[ 19 -19  16 -11 -16  -4 -10   1   0   5  -9   6 -27 -24  -8  -4  13   3
  12   8   8 -19   3   1 -20 -22 -20 -19 -15  10   0   4  13  18   8   4
 -23  -6   0] -> (21)
[  4   0   1   8  15  -1 -24 -22 -13 -15  -3   6 -48  -2 -15   1   2 -10
 -10   8 -15 -19  10  -7 -14  15   8  -5   7  16 -17   5  18   2 -15  -6
 -17  -4   3] -> (68)
[  8  -7 -16 -13  -8 -14 -12   2  -7  25  19   0  10  20 -26 -24 -12 -19
   4 -12   3   8  17 -20  25  -9 -14   7  -1  -6  -5   4  23 -23   6 -14
 -44   0   3] -> (21)
[ -8 -22  75  52 -35 -25  10 -28  16  79  -8  -8   9   0   7   6   2 -14
  -6   1  14   4 -21  70 -33 -47 -38  17 -10 -17  40 -27 -41   8  49  19
 -43 -36 -55] -> (103)
[ -6  12  -5  24 -25 -16   5  -8  19 -32  15 -29  18  -8  33   1  21  -8
   0  -7 -10  20  25   6  14  -3  -3  -8  13   3   6  -8   6  -4 -16   1
 -20 -18  26] -> (94)
[-19 -15  36 -16  15 -10   4  15  23   5  11  17  39  -9  -6 -21  35 -12
  20  10  12  -1  -7  30  10   3 -33  -6 -21 -17  12   5 -10   8 -11  16
  -6 -17  -3] -> (146)
[-34  25  20  -9  26  -9  -7 -13   8 -17   7  22   6 -19  31  24 -28   0
  10   3   3  17  -5 -12  28  38  -4   7  27  13 -16  -8   9 -11 -19  15
   4  -5   6] -> (33)
[-21  -9   7  -8  10   9  -7   0  22 -23 -18  -1  20  -5  -5  12 -19 -21
   6  38  14 -12   4  33  -4  21  -3 -18  14 -14   2  -7 -17   2 -17  14
 -35   9  -4] -> (103)
[-29 -11   7  19   6  10  -5  12 -18 -15 -11   3  -3 -19   1  17  27  -1
   5  26   1 -30  -8  49   1  11 -25   0 -13 -35  25  -4 -13  -7 -22  18
 -16 -14  -7] -> (33)
[ -2 -14  22 -10  -9 -17 -10   1  -1  18   0  14  -2 -20  26  16  -8  14
  -7  -9   1  -2   0   6  -9  11  13  -8 -16 -17  20 -22  29  -6  26   8
   6  -2 -19] -> (72)
[  0  -2  -2  24  -2 -11   7 -15  -3 -18  -2  21 -28   0 -19   7   2  -3
   0  11  -9   6   1  14 -10   5  13  -2  -3   8 -16   2  13  -1 -22  -9
 -14   0  -1] -> (94)
[  8   3 -18  29 -19  26   4  41 -28  10 -41  28  -5 -11  22  42  36  41
   2  25   4  27 -12   9  33  16  21  -8   1 -17  12  -8 -44  -4 -23   5
 -33 -43   9] -> (103)
[ -6  19  17 -26  21   6  -2  -7  33  -9   8 -25  19   1  10  25  18   1
   6 -22   1  13 -13 -31  43  12 -11 -34 -17   2 -24   0  34 -11 -39   1
   8  -2  16] -> (68)
[-25 -17  21   2 -15 -11  -6  14 -32  12 -36  25  19  -4  48  -2 -14  -3
  19   8   6 -24   9  11 -11  22 -40  17  10   5   2  -1 -38  -3  -7  -1
  -4  -3  -4] -> (21)
[  0   9 -15  14   4 -19 -30  -1  16 -13   4   3 -25  10  43  20 -31   5
   7   7 -14   5   0  -8   5  -1  22 -24  23  25 -46 -19  -7  -1   1   9
  24  37 -10] -> (72)
[-27  -6  20   2   4   0   8  13 -37 -12   8  21  15  -1   7  -7   9   9
  29 -22   9   9   1  28   5  -5 -29   0  -9 -27 -11 -26  -3  15  -9  27
  12  -6  11] -> (94)
[ -2 -22  21  18   9  21   8 -12  22  25 -10 -25 -24 -13   8  -2  19  10
   1  24   6 -26  -1  14  -3  -5   9 -14 -14 -10  59  13  -5  15  30   7
   3  19 -31] -> (33)
[  3  25  11   9  18 -36  20  71 -57 -15  13  67 -54  19 -19  -3 -31   7
  13  50   0  43 -23  56 -22  -1 -40 -17  24  29 -63 -25 -20   0 -13  22
 -27 -28   9] -> (94)
[ -4  -1 -11  59  12 -14  20  35 -25 -64  11  14   5  26  14 -37 -27  -7
  20  12  -8   9  -5  41  15 -37 -34 -28 -35 -21 -50 -20 -16  14   0  -4
   7  10  17] -> (68)
[-25  -4  26  -2  18  19  21  31 -24 -19   6  21  31 -16  -3   0 -13  17
  10 -16  14 -11  -6   3   0  21 -40  26  -3 -11  -8  -4  -4   2 -32   6
  32 -23   0] -> (21)
[-12   3  26   6 -26 -16 -18  26  -3   8   2  15  -3 -16  31 -14   9   5
  20   4  -8  -9   8  20  -8  25 -22   7 -20   0  25   1 -14   8  -9  10
 -25 -16  -7] -> (68)
[-13   0 -15   0   8  21 -36   7 -25   6   1  -5  25 -16  -7  -8  -9 -30
  -8  -7  -3 -48  16  10 -17   6 -16 -19  18   3 -26   2   8   0 -11   7
  -6   8  13] -> (94)
[ -4   5  -2   1   7  10 -15 -24  -4  -2  -4   5 -16  -7  -9  -3  22 -15
   2  14  -4 -13   3  -7  -7  12  19  -8  -3  12 -15  15  25   8 -18  -3
  -6   1  14] -> (146)
[ -3 -19 -17   4 -43  -1 -20 -15  16 -11  -1   6 -19 -23 -15  11  23   5
  -1 -16   7 -24   4  17   9  13   7  -6   1 -24  10  -3 -30   1   5   3
 -41  19 -21] -> (33)
[-11   3 -18  -4 -14  65  37  14  49  15   5 -22  38  -2 -25 -40 -55 -11
  11  15  64  -6 -48  25  -8 -10  15 -18 -20  -8   2  27 -11  27   5   4
  16  61 -42] -> (146)
[  3  -3  10   3   7  -3 -12 -22 -11 -11   1   6 -50  -4 -11   6   2  -5
  -5  12 -17 -14   3 -14 -12  11  11   0  -4   5 -10   1  18  11  -2  -6
  -7   4  -2] -> (33)
[ -6  19  18   5  -9   4  36  23   9  45 -19  32  24 -15  -6  28  13  23
   8  10  19   0 -15  42  18  17 -20   1   1   0  11  38 -55 -15  25 -12
 -21  12 -24] -> (21)
[  3  -4 -14  19  30  20 -24 -12 -11  11 -16  11   8  -2   3 -26 -20 -13
  14   2   0  -9  12  25   9  -7  -8 -18  12   5   5  11 -10   5  23  13
 -24   8   4] -> (94)
[-32  31  25 -14  -7 -33  30  -8 -16 -24 -15  25  14  14   5  21   2 -12
  -2 -13  -2  14  -5   7  14 -53 -18   0  -9   9 -37  20 -23 -13 -72  11
 -38   8  15] -> (146)
[ -7   5  14  18   6 -11 -13 -12  10   1   9  18 -22 -10 -11   4   3  -5
  -7   2 -15 -11   0   4  -1  14  13  -2 -10   9  -7  15  16  -6 -26  -8
 -18  -4 -13] -> (68)
[  5   9 -35   6  13  13   6  25 -47 -46 -40  50 -50  27  12 -18 -36   1
   2 -14   1   1 -14  18  -3  25  -1 -23  17  17  18  -3 -60 -11 -27   2
  12  15  38] -> (20)
[-19  41   2  -5  -9 -13   3 -17 -38 -33   5 -61  21  23  55 -17 -11 -13
   3  10   1  -2  12 -20   1 -11 -31   9  20  -7 -48 -30 -19  13  31  31
   2  24  31] -> (146)
[-16 -32   3  26 -56   2  -7  -2 -18  26 -44  20  32 -48 -16  -4  20  22
  14  16   8 -55 -19  23 -19   1  -6  -4  -1   3  20  16 -56  14  18 -15
 -23  23 -11] -> (21)
[  5  29  -8  29 -41 -35  34 -34   3 -15  18  60 -52 -30 -28 -36  19 -33
  21  16  59  -6 -10 -13  -7 -21  43   2 -66 -23 -26 -16  19  29   9  32
 -19  23  22] -> (33)
[ 31  -5   1 -20  -3 -11 -10  13  34 -10  27 -29 -34  -8 -11  12  10  22
 -23   3 -11  10   7 -39  -7   8   7 -16  29  34  15 -19  18  -2   1  -2
   8 -23   3] -> (20)
[ -4 -22  13  -2  20   0   5   3  -1 -53  -9  13 -30  -2   6  -9  14  14
   3   5  -9  11  23   6   2  21  -2  -9  -1  17  -7   0 -13  10   8  15
   3  -6   5] -> (72)
[-34 -13  13  -4 -12 -12 -14 -48 -29 -32   3 -46 -39  11  25 -15   4   1
   5 -15 -38   1   4  60 -39   5 -20  -1  11  11 -13  25  17  10  24   7
  11  26 -14] -> (68)
[ 23 -18   7 -22  -8 -10  13  -3  51  12   9  14   9  -3 -13 -13  18   8
   4  -9  12  20   4  27   0  -4   5 -19 -35  -8  -9  33  30  -4 -32  13
 -28 -29 -29] -> (20)
[ 15   4  -8 -13   0   3  -5   2   3 -22  -1   3 -55  15 -15   0  24   6
 -10   0  -9  24  -6  -3   3  -1   4  -9   0  27 -13   6 -26   1  -4  15
 -19  -7  -2] -> (146)
[  3   9  13   1  -9   2 -28  10  -1   3  15 -18 -20   8   4   5   1   2
 -11   1 -26  10 -18   9 -19  11  -2  -7  24   7 -29 -15 -32  12 -19  22
 -16 -14 -16] -> (94)
[ 17   4  -3   3  -3  13 -17   3  36 -22  29 -12 -41  14  -1   5  -1 -12
 -20 -42   2  19  13  15   6  -3   3 -31  -3   8 -31 -15 -11  -5   0  30
 -18  -7 -16] -> (72)
[-14   3  -5  24  -2  21  -3  18  10  -4   6   7   4  -4  21  21   1  11
  -4   1   2  29 -10   2  22  17  11 -14  21  17 -47  -4 -11  -2 -42  10
  -1 -21 -12] -> (94)
[ 40  23 -37  25  61 -21 -30   8 -21   1   0  88 -40   0  50 -30 -43 -14
 -12   0   6   9   0  10  17 -11  19  -4   9 -11 -33   1 -26 -11  27  32
   9 -21  -2] -> (20)
[ 15  19 -20 -16 -21  44 -50  42  23  50  27  15 -33 -16 -40  57  -6  37
  18  -5  -5   5  -8  -5  24   4  14  -5 -23  12 -24  13   6  -2  -3  12
 -31  15 -49] -> (21)
[ 27  -9  32  -5  36  54  26  24 -16  -8  -1  32 -20   2  41 -26 -61  33
  31 -55  45  23 -21  67 -25  -7 -48 -15 -17 -35  16 -16  24  39   7  26
  36 -27 -26] -> (146)
[ -6  -2   3   8  12 -22  11   3 -10 -24  28  25 -15   3  -9 -16 -48   1
  -3 -13   1  39  -4  36   6 -14 -18 -40  -6  30 -86  -6  38  -8  28  16
 -19  11 -15] -> (94)
[-24 -16  -9  10 -22   5 -17  20 -30  28 -11   7  61  -8 -29   0  -3  -2
   6  12  -4 -28   5  30 -34   3 -17   6 -13  11  -1 -20   7  -5   8   5
  11 -13  -1] -> (146)
[ 16  20  15 -42 -15 -18 -28 -31 -15  16 -16  56 -40 -14  25  41 -18  -2
   5 -55  18   2 -21   7  -2   7 -23   1  10 -12 -25  -7  15 -10 -18  -6
 -29  -3  -7] -> (146)
[ -3  12 -10   6  18 -13   4  19  -8 -28   3   7  17  -4  -3 -12  -1  26
  15  32 -28  20   9 -11  18  -5  22  -8  -2  11   0  10  -4   1  -9  14
  -9  -2  22] -> (21)
[  4   9   0   6  15  -8 -21 -11 -15 -15   2   5 -39   1  -7   1  -5  -2
   5  10 -16  -8   6 -11  -3  -3   5  -8   4  11 -11  -3  22   7 -10  -3
  -8   4  13] -> (68)
[ -6   7   1   1  -3  16  42 -35  35 -32 -12 -33  21   8 -16  18   6   5
   8  -5  18  -1   1   5  11  14  -7  -6  23  -5 -17   9 -21  10  -8 -16
  10  27   3] -> (33)
[  6  -6  28  20  11  -4  -5 -21   1  -2   6  23 -37  -2 -19  -1  -2  -8
  -4  -6 -15 -18   5  -2 -17  12   3   9 -17   4  -7   5   8   3 -12  -6
 -10  -8 -12] -> (21)
[-31 -35  40  18  13  22   2   3   8  -8   6   7  30 -18 -18   9  17   1
  -4  14   5 -16   1  33  -9  23   2 -24 -13 -16  10 -24  19  11  -7   4
   2 -17 -10] -> (146)
[-15 -67   5 -84 -38 -13  10 -40 -29 -30 -47  25  -6 -40   2  27  21  51
  14 -22  37  30   5  -5 -10  61 -24  32   8   3  -3 -20  18  -5  64  11
  12 -21 -18] -> (21)
[-12 -29   1  -3  -6  -4 -23  -1  -1 -24  -1  27  -7  12 -46   1   1  -6
  11  16 -29  18  11  11  17  22  -1   3 -27  -1 -17   2  -9  -8   4  -8
 -54  -5  -8] -> (21)
[  2 -38  -9  49 -16  46 -14 -23 -45  11 -57 -64 -13  29  37  -8 -33  -9
 -19  24  -2 -42 -20 -10 -43  29 -26   2   7  22  10 -43 -12   4  47 -28
  38   6 -10] -> (146)
[-26 -25  38  14  21  14  -6   6   1   5   7  28  38 -21 -35  -5  33  22
  24   3   4 -31  -1  39  11  26 -19   1 -34 -34   7  -8 -12  14   5  20
  -8  -2 -24] -> (146)
[-40  27   6   9 -19  39  15   8 -59  51 -23  25  24   3 -11  32   5 -27
   4  19  38   8 -12   0   5 -15  -7  63  12 -29  12  -6 -32   4 -27   6
 -17 -25   5] -> (94)
[-10  31 -24   2   2  14 -15  15  15  10   2 -33  44  -8   1  11 -15  11
   8  16   0 -11  13  -9  13   3   7 -16  34  34 -20  10  -3  -9  -8  15
  -4  21  10] -> (72)
[-17  10  22 -14  20  15 -11  10  26  14   6  20  26 -25  -8  20 -19   1
  -7 -14  14 -15  16  19   7  46 -14 -15  14  22 -16  15  12 -17 -16   8
 -21 -11 -22] -> (68)
[ 16 -14 -21 -12 -12  -6 -37  -9   9  -4  -1  23  -4  -3 -18 -14   1 -13
   3 -10 -21  -4   9  20  -2 -21   0  -5 -25  -2 -11  23  -5   5  19  -6
 -36  10 -14] -> (146)
[-49 -10 -14  10 -39  29  35  -8 -40  30 -38  -1  50   4 -24  -6   5 -10
  25  34  29   3 -30  46 -29   3  13 -12  25   9 -34  30  10  13 -59 -16
  -2  15  14] -> (94)
[  4  13  10  20   6  -4  -9 -17  -2   3   1  14 -19   1 -12   6   2 -14
   0   1  -3 -11  -1   2  -6  13   0   6  -6  -3  -7  -2  15  -1 -25 -11
 -13 -15   2] -> (68)
[-11 -21  23 -53  36   3 -33   9 -40 -19 -17  46  14 -19  -5  21 -20 -11
 -17 -22  -8 -25 -11  23 -13  -4 -31   9   7 -45 -11 -11 -25   4  25  10
   9  -5 -11] -> (72)
[ -5  12 -37  -3 -56 -14  14  35 -16  -6  -6   3  -4 -44  76 -16  -6  12
  15  70  35   4 -32  28 -13  -9  21  26  29 -56  31  14 -31  32  18   3
  -2  17 -14] -> (33)
[ -4   2 -12  -4 -26  31  15  31 -19   1  -7 -18 -33   6 -22  -5  13  14
  27  59  43  17 -25  58  -3  20 -16 -46   1  -7 -39  -6 -10  12  18  36
 -56   9  -4] -> (21)
[-48  -8  53 -14 -26  11  72  17 -22 -15   5  18  49  -7 -12  27  38  44
  -4 -42  29  17  13  62 -12  28  -3  14 -28 -58  -4 -14 -35   3 -16  53
   1 -24 -26] -> (21)
[ -6   8  -2 -23  -6 -15  -6  -4  15 -32  20   6  13 -11 -29  -1 -48  -4
 -10   0  -6  -6   4  -2 -26  30   7  -5  16  19 -11 -14  22  -6  -1  -2
   2  11   7] -> (20)
[-36   7  -6  28  44  -9  38   9   4 -77   5  55  72  -5  31   8 -39 -12
  17   9  17  17  19  76  20  20   8 -17  12 -65  23 -33 -12  -4  19   1
  42   8  37] -> (20)
[ 20  14 -38 -29 -23 -12  28  20   6  22  -3 -45 114  36   2 -10 -46  30
  35 -23  -3  22 -14  -3   2 -45 -19 -11  16 -14 -42  12  22  -3 -39 -24
  28  19   9] -> (21)
[-43   9   6  -5  11  15   1  27 -18  20 -14  24  32 -30 -16  23 -27   6
  -3  33  15 -38   2  25  -6  18  14  -9  26  -3  31   7  -9 -12 -26  13
 -25  32 -12] -> (94)
[  0  -2  -4   8  -6  -7 -11   1  -8   1   8  15 -18  -5 -19  14   4  -8
  -2   6  -4  -7   7 -19  -3   8  15   4   2   0  -7 -14  21   1 -18 -15
  -4  -4  13] -> (103)
